[[50 50 62 80 76 52 47 65 27 41 69 45 62 66]
 [69 68 55 69 47 82 38 93 66 59 58 81 57 83]
 [42 52 50 39 52 88 42 59 74 49 68 69 80 57]
 [70 30 59 50 44 59 60 55 55 81 59 53 41 36]
 [46 52 63 75 70 57 47 58 29 37 64 33 63 64]
 [49 80 47 75 51 72 51 26 74 73 75 38 42 65]
 [82 67 47 55 63 20 54 66 84 63 84 75 64 81]
 [69 71 52 70 47 82 43 88 66 62 52 74 58 84]] Answer: 71

[[404 125 205 191 530 288 337 497 537 336]
 [274 364 546 468 446 477 367 459 102 377]
 [385 421 418 344 477 349 402 564 260  46]
 [367 291 187 183 138 807  95 469 537 260]
 [351 298 496 334 413 616 337 424 567 237]
 [397 389 146 364 280 589 488 691 565 286]
 [321 406 330 530 567 162 314 229 301 709]
 [450 331 297 163 323 750 464 363 313 177]
 [352 248 180 312 366 203 471 451 131 409]] Answer: 248

[[656 241 600 474 285 756 478 521 750 346 331 512 525 122]
 [559 579 308 444 603 540 337  63 560 381 335 595 444 239]
 [556 573 280 424 670 499 387  63 505 356 309 657 444 193]
 [560 579 251 383 794 433 477  65 410 319 275 659 449 120]
 [656 595 461 258 794 340 406 579 570 472 333 426 365 473]
 [423 411 582 416 788 790 437 447 343 378 413 457 452 567]
 [565 594 420 520 364 676 223  72 749 467 408 419 450 388]
 [637 216 600 513 270 740 469 555 776 293 292 525 524 122]
 [382 578 371 522 441 792 307 576 776 358 317 578 407 567]] Answer: 578

[[ 17  32   9  13 -13  30  19  32 -38  -8]
 [ 15   0   8  12  -5   8   7  14  -8  -7]
 [ -4  -7  -3  -4   3  -8  -5  -4  10   4]
 [  5   0  -1  -1   0   2  -1  -3   3   2]
 [-15   3  -9 -13   5  -2  -3 -21   9  11]
 [-18  -6 -10 -16  12 -17 -14 -19  21   8]
 [  4   4   1   1  -1   3   1   7  -3   0]
 [ 11  20   7  10  -8  23  16   8 -22  -5]
 [ -5 -19  -5  -5   5 -19 -13   3  18   5]
 [ 22   9  15  21  -9  16  17  26 -23 -17]] Answer: 9

[[66 76 52 67 84 67 81 83 73 67 76 64]
 [70 68 80 65 62 82 77 74 77 72 71 68]
 [69 66 65 87 88 53 72 64 74 76 69 69]
 [58 93 67 75 75  9 86 72 79 73 76 73]
 [77 70 94 72 73 93 69 74 68 70 71 69]
 [79 72 82 74 74 72 74 90 71 72 73 70]] Answer: 72

[[633 595 512 512 658 518 311 372 557 871 557 534 512 115 333 420]
 [726 512 375 790 527 541 485 512 524 487 445 527 692 487 479 409]
 [709 715 707 512 512 498 463 309 517 681 482 503 470 525 483 500]
 [512 525 576 512 512 537 512 512 555 573 595 552 481 361 554 407]
 [417 394 340 876 433 525 441 536 546 504 575 547 637 567 508 450]
 [527 413 377 630 527 496 508 424 516 512 553 486 444 512 495 656]
 [512 611 512 512 447 512 539 428 511 238 430 509 512 836 554 512]
 [505 703 871 208 498 512 354 428 512 670 550 457 469 313 375 516]
 [572 321 181 512 371 512 680 583 437 512 414 525 512 710 688 597]] Answer: 321

[[405 180 226 487 265 547 341 482 611 643 581 750]
 [652 193 413 638 186 597 484 181 413 356 169 494]
 [486 221 542 499 484 343 475 367 781 411 101 567]
 [170 260 457 256 200 289 404 515 363 656 246 263]
 [611 448 442 358 580 804 172 320 567 628 405 198]
 [121 314 633 605 446 631 266 476 460 278 524 277]] Answer: 314

[[50 25 61 35 38 35]
 [30 43 56 15 39 76]
 [44 53 48 42 47 62]
 [58 60 43 71 58 40]
 [48 50 50 46 48 54]
 [60 70 40 75 63 41]
 [49 89 32 62 62 71]
 [44 78 37 55 57 70]
 [69 47 47 77 56 22]
 [51 33 56 43 44 42]
 [53 32 58 49 45 34]
 [61 50 47 67 57 31]] Answer: 50

[[101  95 118  78  84 178 166 142 123 145 149 134]
 [ 93  63 128  73  99 152 139 151 122 143 158 161]
 [131 133 136 148 114  82 139 152 122 114 107 103]
 [159 181 125 202 161  50 112 111 130 109  96 100]
 [169 175 150 167 163 103  98 118 129 101  98  95]
 [129 102 122 133  81 163 184 105 162 194 134 147]
 [139 183 123 178 124  91 135 112 142 119  76  99]
 [138 126 145 121 141 129 106 137 124 112 122 125]
 [122 139 126 150  88  99 160 123 144 139  86 113]
 [122 136 115 141 133  89 126 126 118 115 122 122]] Answer: 136
---
Input:
[[ 1.75  2.41 -3.98  3.88  4.05 -4.62 -0.89]
 [-0.63  0.59  4.46 -0.95  4.83 -0.59 -1.10]]
Output: -0.95

Input: [-4.17  4.19 -3.72 -1.23 -2.34  0.03]
Output: -3.72

Input: [-2.74  0.61  2.28  3.16  1.15 -4.87]
Output: 2.28

Input: [-2.54 -5.58  0.90  4.83 -0.87]
Output: -5.58

Input:
[[ 1.43 -0.25  1.43 -1.42]
 [-4.33  0.74  0.00  1.96]]
Output: -4.33

Input: [-1.39  1.41  0.01 -5.64]
Output: -1.39
---
[ 0.91 -4.62  0.58 -1.39 -2.18] Out: -2.18
[-1.23 -3.87 -5.17  1.44  1.72  3.57] Out: 3.57
[-0.48 -4.74 -4.85  0.99  2.11  3.68] Out: 3.68
[-0.82 -1.23  4.36 -2.25  2.60] Out: 2.60
[-1.27  1.32  5.62  1.14  0.13] Out: 0.13
[-2.93  2.88 -2.40 -4.46  1.84  4.54  0.74] Out: 0.74
---
[[-3.98  3.04 -4.74 -3.64]
 [-4.00  3.05 -4.80 -3.60]
 [-3.85  2.88 -4.58 -3.40]] ans = 3.05

[[-3.51  0.71 -5.19  2.15  4.84  4.94]
 [ 3.34 -1.08  4.87 -1.88 -4.61 -5.23]] ans = 0.71

[[ 0.52 -0.90  0.07  0.99]
 [ 0.30  0.78  1.27  3.03]
 [ 1.14  0.39  2.87  4.77]] ans = 0.78

[[-3.65  0.67  2.24 -4.04  1.25 -1.41]
 [-0.05  1.24  2.24  1.20  0.22  1.47]
 [ 2.65  1.82  0.95  3.30 -0.13  2.19]] ans = 1.24

[[-2.26 -5.58 -4.49 -3.64  2.64]
 [ 0.53  3.94  0.50  2.85 -3.33]
 [-2.38 -3.89 -2.06 -2.68  3.03]] ans = 3.94

[[-1.87 -4.18  1.82  1.44  0.19 -2.19]
 [-2.69  2.50 -0.94  3.08 -4.00 -1.33]
 [-2.09  2.04 -3.55  1.56 -0.24  2.63]] ans = 2.50
---
[-2.79 -3.91 -4.73 -3.77 -3.07 -4.57] result: -4.57
[ 3.03 -0.28  4.82 -1.32  2.51  2.11] result: 2.11
[ 4.58  3.85  1.79 -2.67 -3.79 -1.49] result: -1.49
[3.06 4.13 3.24 4.26 3.65] result: 3.65
[-0.75 -0.45  0.07  4.24  4.71] result: 4.71
[-2.10  0.85  0.50  4.25 -5.25  1.51 -0.58] result: -0.58
[-0.79 -1.25 -2.89 -2.45 -5.01] result: -5.01
[-4.01 -1.53  0.05  1.59] result: 1.59
[-4.51  1.67  1.34 -0.21 -0.75  2.28] result: 2.28
[ 4.88 -5.33 -1.78  0.50] result: 0.50
---
[[ 0.9 -1.9  0.4  0.4  1.1]
 [ 1.5 -0.3 -1.3  0.1  1.1]] → 0.4

[ 17.8  -6.5 -14.4   5.7  15.9   0.6   3.4] → 15.9

[-0.09  0.18 -0.03  0.14 -0.02 -0.11  0.11] → -0.02

[-0.011  0.096 -0.088 -0.110  0.142  0.056 -0.061] → 0.142

[ 0.16 -0.19  0.03 -0.02  0.07 -0.16 -0.06] → 0.07

[-0.15 -0.07 -0.05  0.12] → -0.07

[[ 0.08 -2.07  0.85  1.45 -1.62 -1.01 -1.55]
 [ 0.09 -2.08  0.86  1.44 -1.62 -1.02 -1.55]] → -1.62

[[ 1.962 -1.724 -1.963 -1.167 -2.009]
 [-0.510 -0.817 -1.563 -0.029  0.019]] → -1.963

[[-118.623   34.283  -51.234  143.778 -202.099  -53.849]
 [-171.845  -39.799  -17.907    3.330 -110.481   49.731]] → 143.778
---
[ 0.339  0.952  1.278  0.291 -0.989] out 1.278, -0.989

[ 1.66  0.38 -1.03 -0.34  1.38  0.35] out 1.66, -1.03

[[  4.2   4.6   4.8   1.6   2.6   6.7]
 [  5.8   1.6   2.7 -17.7  10.4  15.3]] out 15.3, -17.7

[-0.241  1.259 -1.572  1.202] out 1.259, -1.572

[[ 153.87   78.68  -81.20  189.86  123.64  201.13]
 [  60.27  -70.45   91.33   40.93 -145.90  192.97]] out 201.13, -145.90

[[ 0.61 -1.20 -0.43 -0.52 -0.21 -1.22  1.43]
 [-1.76 -1.45 -0.02  1.47 -0.62  0.27 -1.23]] out 1.47, -1.76

[[ 0.008 -0.038 -0.111  0.075]
 [ 0.089  0.005 -0.116  0.174]
 [ 0.008  0.005  0.113 -0.045]] out 0.174, -0.116

[  35.98   27.64 -103.17  138.31   83.68  -32.58] out 138.31, -103.17

[ 0.0  1.2 -1.0  0.3] out 1.2, -1.0
